Below is a small trained network, with its code and all its weights. Each question gives an input and a class and asks what happens when units are switched off, that is, made to give their printed mean instead of their output.

import numpy as np


def w(rows, s, z=0):
    codes = np.array(rows[::2]) - 128.0
    scale = np.full(codes.shape[1], s)
    scale[-1] = z or s
    return codes * scale


def f(y):
    return y / 2 * (1 + np.tanh(0.7978845608 * (y + 0.044715 * y**3)))


def log_softmax(a):
    a = a - a.max(-1, keepdims=True)
    return a - np.log(np.exp(a).sum(-1, keepdims=True))


def net(x, mask):
    res = np.array(x, float).reshape(1, 5) / 4 @ E
    y = f(res @ A[0][:, :-1].T + A[0][:, -1])
    res = res + np.where(mask, y, B[0][:, -1]) @ B[0][:, :-1]
    return log_softmax(res[-1] @ U[:, :-1].T + U[:, -1])


A, B = {}, {}
E = w([
[175,93,128,174,82,106,190,96,158,84,179],'x0',
[148,109,114,144,113,79,103,74,75,127,140],'x1',
[247,129,129,149,115,189,95,145,88,98,116],'x2',
[160,97,121,74,159,138,169,80,115,174,160],'x3',
[166,111,186,138,191,182,151,57,124,87,106],'x4',
],0.014)
A[0] = w([
[71,125,151,122,136,142,137,98,169,132,125,136],'n1',
[206,121,174,115,159,163,178,77,151,94,105,46],'n2',
[57,109,185,84,162,87,171,112,167,149,120,87],'n3',
[117,214,114,127,160,134,110,157,82,119,107,97],'n4',
[153,85,148,133,145,177,148,154,162,152,159,162],'n5',
[124,138,97,64,152,121,183,162,131,241,159,93],'n6',
[98,150,161,109,202,114,105,75,131,113,150,103],'n7',
[169,144,96,110,110,160,107,130,114,150,113,93],'n8',
[148,136,169,95,146,201,103,159,92,151,100,97],'n9',
[112,146,115,112,137,161,140,99,95,118,156,48],'n10',
[77,89,63,8,161,104,173,118,164,183,156,73],'n11',
[104,128,74,176,74,111,166,209,183,54,144,126],'n12',
[114,145,175,119,120,156,69,199,108,96,68,95],'n13',
[91,183,126,162,63,82,155,174,197,145,135,94],'n14',
[67,172,122,115,138,134,118,112,121,119,44,3],'n15',
[159,99,181,163,146,176,150,85,131,92,179,90],'n16',
[181,97,165,98,184,161,162,102,106,80,115,65],'n17',
[149,101,81,103,97,89,191,62,107,126,177,159],'n18',
[124,129,155,152,144,102,124,75,147,61,115,54],'n19',
],0.012,0.0055)
B[0] = w([
[134,166,119,139,114,105,149,79,142,81,122,172],'n1',
[220,127,109,141,190,176,151,152,159,142,137,219],'n2',
[110,141,174,129,100,94,197,93,91,70,135,209],'n3',
[103,143,135,112,118,95,92,119,107,167,94,179],'n4',
[157,164,119,122,124,117,157,79,128,127,140,176],'n5',
[93,52,86,127,147,142,48,130,146,162,138,229],'n6',
[133,123,108,135,112,123,180,99,94,112,134,177],'n7',
[140,144,154,126,91,79,151,123,116,118,137,167],'n8',
[113,177,176,112,85,135,136,158,146,159,67,202],'n9',
[148,138,146,125,134,101,144,154,143,150,171,133],'n10',
[72,166,196,126,109,115,139,161,118,198,103,249],'n11',
[92,169,155,153,39,10,198,208,136,117,125,217],'n12',
[131,178,151,61,138,162,124,131,126,190,61,208],'n13',
[67,101,127,95,72,147,85,188,117,157,170,205],'n14',
[111,88,100,144,137,133,107,78,85,103,142,165],'n15',
[200,115,131,131,163,151,141,84,152,111,115,208],'n16',
[155,134,125,120,178,143,136,164,169,143,161,210],'n17',
[116,115,134,139,167,134,112,50,68,151,76,217],'n18',
[199,96,133,162,137,149,133,114,96,43,132,162],'n19',
],0.011,0.015)
U = w([
[115,151,102,145,36,117,136,254,163,97,195,83],'0',
[195,184,153,152,164,176,227,117,149,102,126,150],'1',
[63,150,144,129,106,126,85,171,101,251,119,192],'2',
[206,53,78,163,208,193,109,104,136,107,189,45],'3',
[116,155,109,119,136,158,58,96,65,132,82,2],'4',
[127,111,134,165,88,86,173,73,34,84,148,240],'5',
],0.0093,0.0047)

Each question gives the input, the list of numbers given to net, and the class t.
The units are the neurons (one row each of A and B). Each row of codes is followed by its name. A weight is (code - 128) times the scale printed after its matrix; where a second scale follows, it is the last column's (A, B and U).
mask holds one flag per neuron, in row order. A switched-off neuron (its flag False) gives its mean, the last column of its row in B, instead of its output. The means were averaged over made-up inputs and are rounded, as every weight is.
A unit's drop is (log p(t) with every unit on - log p(t) with that unit switched off) / (log p(t) with every unit on - log p(t) with every unit switched off).
The circuit of an input: a set's keep is (log p(t) with only the set's units on - log p(t) with every unit switched off) / (log p(t) with every unit on - log p(t) with every unit switched off). Starting from the 12 units with the biggest drops (on a tie, the unit counted first), units are removed one at a time, each time the one whose removal leaves the highest keep (on an exact tie, the one counted first), for as long as the keep stays at least 0.8.
circuit, biggest first: the units of the circuit, biggest drop first
unit that matters most: the unit with the biggest drop
k most important neurons: the k neurons with the biggest drops, biggest first
drop of u: that unit's drop, to one decimal
input [-8,1,-1,-8,7], class 4: 3 most important neurons => (n15 n11 n12)
input [-6,-7,1,-8,8], class 4: circuit, biggest first => (n15)
input [-4,2,-1,-3,5], class 4: 2 most important neurons => (n12 n2)
input [0,-5,4,-4,-3], class 0: 2 most important neurons => (n12 n18)
input [-1,-6,6,1,-7], class 0: 4 most important neurons => (n18 n11 n12 n8)
input [1,5,2,-1,-2], class 5: 3 most important neurons => (n11 n13 n6)
input [5,3,-3,-6,5], class 1: 3 most important neurons => (n6 n16 n15)
input [0,6,3,0,-7], class 5: 4 most important neurons => (n11 n13 n6 n9)
input [2,5,8,0,2], class 3: 2 most important neurons => (n12 n11)
input [2,5,-7,5,7], class 1: 3 most important neurons => (n2 n17 n16)
input [1,4,8,6,-8], class 5: 2 most important neurons => (n8 n2)
input [2,6,-6,7,7], class 1: 2 most important neurons => (n2 n17)
input [3,-4,-2,1,-4], class 0: 2 most important neurons => (n12 n13)
input [-7,1,5,5,3], class 1: 3 most important neurons => (n11 n14 n2)
input [5,-5,-5,-7,6], class 5: unit that matters most => n19
input [-1,4,-5,-3,-7], class 0: drop of n12 => 0.8
input [-1,3,1,-5,-5], class 0: drop of n18 => 0.5
input [0,0,-2,-3,-6], class 0: drop of n18 => 0.1
